-78; 27; -91; 51; 121; 3; -73; -57; -130; -12; 88; -81; 21; 140; -67; 68; -123; -56; -21; 46; -168; 18; 35; -89; 120; -40; -73; -1 : q_797
-52; -52; -42; -26; -41; -13; 9; 11; -1; -2; -25; -115; 49; 135; -29; 13; 16; 44; -9; 33; -135; 24; 43; 44; 16; -26; -6; -37 : q_860
65; 28; -70; 33; 25; 5; 25; -114; -162; 5; -38; -182; 73; 182; -87; 36; -55; -110; -65; -43; -198; -19; -53; 13; 82; -57; -44; -194 : q_797
36; 91; -140; -21; -104; 44; -16; 15; -127; -61; -51; -54; 47; 138; -122; 1; -146; -98; 8; -137; -158; -70; 57; 43; 31; -33; -15; -36 : q_797
-23; 101; -44; -30; -24; -30; -45; 39; -126; -4; 1; -14; 66; 166; -68; -35; 2; -21; -21; -69; -130; -85; 18; 54; 128; 37; -30; -63 : q_797
-189; 1; -95; 68; 127; 21; 21; -66; -31; -42; -33; -60; 37; 74; -137; 6; -100; -12; -70; 36; -115; -94; -62; 41; 60; -44; -38; -15 : q_797
-22; 227; 13; 114; 94; 12; -20; 19; 9; 96; -195; 140; -23; 348; -45; 42; -145; 8; -41; -29; -115; -51; -45; -20; 126; 68; 14; -96 : q_730
-27; 38; -100; 11; -98; 50; -18; 25; -126; -58; 38; -96; 90; 59; -63; -37; -28; -92; 2; -35; -42; -95; 20; 70; 38; 10; 15; 7 : q_797
-185; -5; -74; 59; 215; -12; 29; -56; -95; -45; -111; -68; 26; -30; -107; 68; -95; -62; -49; 75; -129; -2; 7; 1; 7; -51; -134; 42 : q_797
687; 12; 301; -540; -687; 43; -197; -161; -305; -97; 466; 200; 297; -444; 268; -273; 389; -490; 268; -274; 475; -72; 159; 92; 29; 159; 412; -188 : q_797
23; 32; -32; 17; 134; -68; -27; -31; -108; -11; -118; 25; 15; 65; 1; 43; -13; -13; -49; 64; -132; -31; -130; -13; 65; -74; 31; -158 : q_730
-83; 6; -33; 12; 95; 19; -71; -58; -114; 12; 6; -137; 71; -56; 2; 25; -25; -66; -12; 23; -66; 150; -4; 59; 26; -86; -71; -42 : q_797
-31; 16; -104; -56; -21; -65; 10; -53; -71; -23; -45; -55; 29; 58; -37; -35; 36; 92; -20; 84; -131; -81; 22; 26; 39; -27; 21; -27 : q_860
84; 56; 1; -96; -28; -144; 4; -17; -108; -31; -117; 54; 9; 72; -33; -28; 70; 100; -11; 34; -138; -108; -5; 49; 128; -18; 15; -20 : q_860
32; 32; -85; 34; 155; -72; -29; -45; -93; 41; -161; 2; -8; 37; -61; 44; -70; -53; -89; 90; -169; -17; -71; -27; 33; -27; -34; -101 : q_730
-220; -8; -52; 74; 123; -83; 144; 163; 103; 21; -205; 154; -48; 96; -129; 9; 44; 303; -110; 282; -197; -145; -51; -1; 214; -73; -76; 238 : q_860
-279; 57; -83; 97; 100; -16; -2; 81; -11; -16; -22; -91; -35; 111; -100; 1; -44; 140; -25; 117; -126; -54; -28; 14; 110; 31; -60; 159 : q_860
-59; 77; -40; 30; 63; 87; -44; 25; -90; 84; 50; -90; 68; 80; -89; -7; -82; -43; -34; -7; -122; -101; -87; 44; 104; 20; -43; 73 : q_797
-92; 125; -78; 146; 24; 34; 19; 4; -109; 91; -48; -149; 28; 296; -111; 22; -86; -75; -19; -31; -131; -86; -8; 87; 165; 109; -9; -70 : q_797
37; 143; 18; 34; 114; -2; -62; -46; -44; 43; -76; 7; 34; 161; -55; 4; -83; -14; -59; -2; -57; -40; -30; -3; 70; 36; -103; -141 : q_730
-264; -33; -43; 11; -6; 37; -23; -16; -66; 42; 17; -114; 111; 120; -100; 17; 2; -62; 10; -8; -130; -111; -14; 50; 93; -11; -25; 119 : q_797
61; 49; -36; 44; 79; -53; -19; 46; -81; 63; -112; -41; -10; 237; -78; -2; -39; -37; -70; -6; -168; -81; -52; -12; 81; -5; 33; -224 : q_730
11; -35; -56; -36; -45; -57; -21; -26; -98; -3; -15; -57; 86; -14; -15; -55; 95; 34; -11; 56; -70; -50; 27; 61; 46; -15; -49; -34 : q_860
